m = [[-8, 10, 4, 2, -11, -11, -2, 2, 4, 14, -6, 2, -8, 11, 1], [29, -7, 2, 1, 9, 17, 16, -12, -12, -4, 4, -12, 25, 2, -6], [-3, 14, 8, 4, -13, -12, 1, 0, 3, 21, -7, 0, -5, 18, 1], [11, 17, 10, 3, -28, -19, 9, -18, -11, 34, -20, -18, 2, 33, -11], [0, 15, 8, 4, -16, -13, 3, -3, 1, 24, -10, -3, -4, 21, -2], [-25, 2, -1, 3, 12, 1, -13, 26, 21, -9, 12, 26, -17, -14, 17], [-25, 8, 1, 4, 2, -7, -13, 21, 19, 1, 5, 21, -19, -4, 13], [10, 19, 11, 4, -30, -20, 10, -17, -10, 38, -21, -17, 2, 37, -11], [-27, 14, 4, 5, -6, -14, -13, 19, 19, 11, 0, 19, -23, 5, 12], [2, -15, -5, 1, 33, 27, 0, 16, 10, -30, 24, 16, 9, -28, 12], [28, 0, 4, 0, -7, 4, 17, -21, -17, 11, -8, -21, 21, 15, -13], [-34, 17, 4, 5, -10, -20, -16, 21, 21, 15, -2, 21, -29, 7, 13], [12, 14, 9, 2, -24, -15, 10, -17, -11, 29, -17, -17, 4, 29, -11], [11, 18, 10, 3, -29, -19, 10, -18, -10, 36, -21, -18, 2, 35, -11], [-35, 18, 5, 6, -9, -20, -16, 24, 23, 16, -1, 24, -29, 7, 15], [-3, 13, 6, 3, -14, -12, 1, -1, 2, 20, -8, -1, -5, 17, 0]]
m[0][0] -> -8
m[13][13] -> 35
m[12][9] -> 29
m[:, 8] -> [4, -12, 3, -11, 1, 21, 19, -10, 19, 10, -17, 21, -11, -10, 23, 2]
m[15][7] -> -1
m[1] -> [29, -7, 2, 1, 9, 17, 16, -12, -12, -4, 4, -12, 25, 2, -6]
m[3] -> [11, 17, 10, 3, -28, -19, 9, -18, -11, 34, -20, -18, 2, 33, -11]
m[6][8] -> 19
m[9] -> [2, -15, -5, 1, 33, 27, 0, 16, 10, -30, 24, 16, 9, -28, 12]
m[8] -> [-27, 14, 4, 5, -6, -14, -13, 19, 19, 11, 0, 19, -23, 5, 12]
m[:, 3] -> [2, 1, 4, 3, 4, 3, 4, 4, 5, 1, 0, 5, 2, 3, 6, 3]
m[12][11] -> -17
m[7][0] -> 10
m[2][10] -> -7
m[3][13] -> 33
m[2][3] -> 4
m[11][3] -> 5
m[:, 13] -> [11, 2, 18, 33, 21, -14, -4, 37, 5, -28, 15, 7, 29, 35, 7, 17]
m[4] -> [0, 15, 8, 4, -16, -13, 3, -3, 1, 24, -10, -3, -4, 21, -2]
m[0] -> [-8, 10, 4, 2, -11, -11, -2, 2, 4, 14, -6, 2, -8, 11, 1]
m[:, 5] -> [-11, 17, -12, -19, -13, 1, -7, -20, -14, 27, 4, -20, -15, -19, -20, -12]
m[14][4] -> -9
m[12][7] -> -17
m[13][2] -> 10
m[8][12] -> -23
m[:, 11] -> [2, -12, 0, -18, -3, 26, 21, -17, 19, 16, -21, 21, -17, -18, 24, -1]
m[3][1] -> 17
m[8][3] -> 5
m[6][14] -> 13
m[13][14] -> -11
m[13] -> [11, 18, 10, 3, -29, -19, 10, -18, -10, 36, -21, -18, 2, 35, -11]
m[3][4] -> -28
m[14][3] -> 6
m[8][6] -> -13
m[2][12] -> -5
m[11] -> [-34, 17, 4, 5, -10, -20, -16, 21, 21, 15, -2, 21, -29, 7, 13]
m[5] -> [-25, 2, -1, 3, 12, 1, -13, 26, 21, -9, 12, 26, -17, -14, 17]
m[2] -> [-3, 14, 8, 4, -13, -12, 1, 0, 3, 21, -7, 0, -5, 18, 1]

x = [ 52  -8  38 -45 -28 -15  20  12   4  41]
x[-10] = 52
x[-7] = -45
x[9] = 41
x[-3] = 12

B = array([776, 352, 520, 348, 448, 155, 387, 926, 826, 142, 766, 857, 189])
B[0] -> 776
B[3] -> 348
B[7] -> 926
B[9] -> 142
B[4] -> 448
B[1] -> 352
B[11] -> 857
B[5] -> 155

A =
array([[329, 206, 337, 301, 280, 354, 438, 749, 199, 528, 326, 435],
       [426, 194, 319, 379, 225, 415, 462, 706, 193, 597, 508, 427],
       [387, 168, 352, 355, 202, 372, 456, 712, 181, 545, 446, 457],
       [418, 199, 288, 303, 256, 415, 415, 718, 189, 601, 392, 466],
       [363, 212, 358, 324, 240, 389, 484, 760, 180, 537, 332, 485],
       [422, 179, 304, 366, 262, 328, 452, 718, 231, 574, 445, 429],
       [386, 178, 341, 355, 187, 400, 432, 688, 177, 561, 445, 482],
       [426, 190, 334, 357, 239, 407, 491, 745, 181, 581, 470, 426],
       [374, 214, 320, 386, 249, 416, 444, 696, 205, 590, 527, 371],
       [387, 201, 332, 361, 261, 362, 476, 739, 211, 560, 425, 423]])
A[0][0]	329
A[8][-10]	320
A[-2][3]	386
A[-9][-5]	706
A[-8][7]	712
A[3][6]	415
A[-4][3]	355
A[2][-3]	545
A[3]	[418, 199, 288, 303, 256, 415, 415, 718, 189, 601, 392, 466]
A[9][1]	201
A[:, -9]	[301, 379, 355, 303, 324, 366, 355, 357, 386, 361]
A[-2][10]	527
A[-7][-7]	415
A[-3][-12]	426
A[-4][-2]	445
A[5][-5]	718
A[-1][10]	425
A[1][11]	427
A[-9][4]	225
A[7][8]	181
A[:, 4]	[280, 225, 202, 256, 240, 262, 187, 239, 249, 261]
A[-5][-12]	422
A[:, -2]	[326, 508, 446, 392, 332, 445, 445, 470, 527, 425]
A[:, 7]	[749, 706, 712, 718, 760, 718, 688, 745, 696, 739]
A[2][-11]	168
A[:, 8]	[199, 193, 181, 189, 180, 231, 177, 181, 205, 211]
A[-8]	[387, 168, 352, 355, 202, 372, 456, 712, 181, 545, 446, 457]
A[-6][-5]	760
A[5][2]	304
A[1][-9]	379
A[-2][1]	214
A[-6][0]	363
A[-4][9]	561
A[8][-3]	590
A[-8][8]	181

X = [176 909 298 506 375 151 196 401 286 275]
X[0]: 176
X[-7]: 506
X[-5]: 151

arr =
[  39.872   15.438   -8.122   43.514  -64.219  -11.975  -66.194 -202.298
  -84.528 -190.827  131.937 -221.355 -180.265]
arr[0]	39.872
arr[12]	-180.265
arr[4]	-64.219
arr[11]	-221.355
arr[5]	-11.975
arr[9]	-190.827
arr[8]	-84.528
arr[2]	-8.122
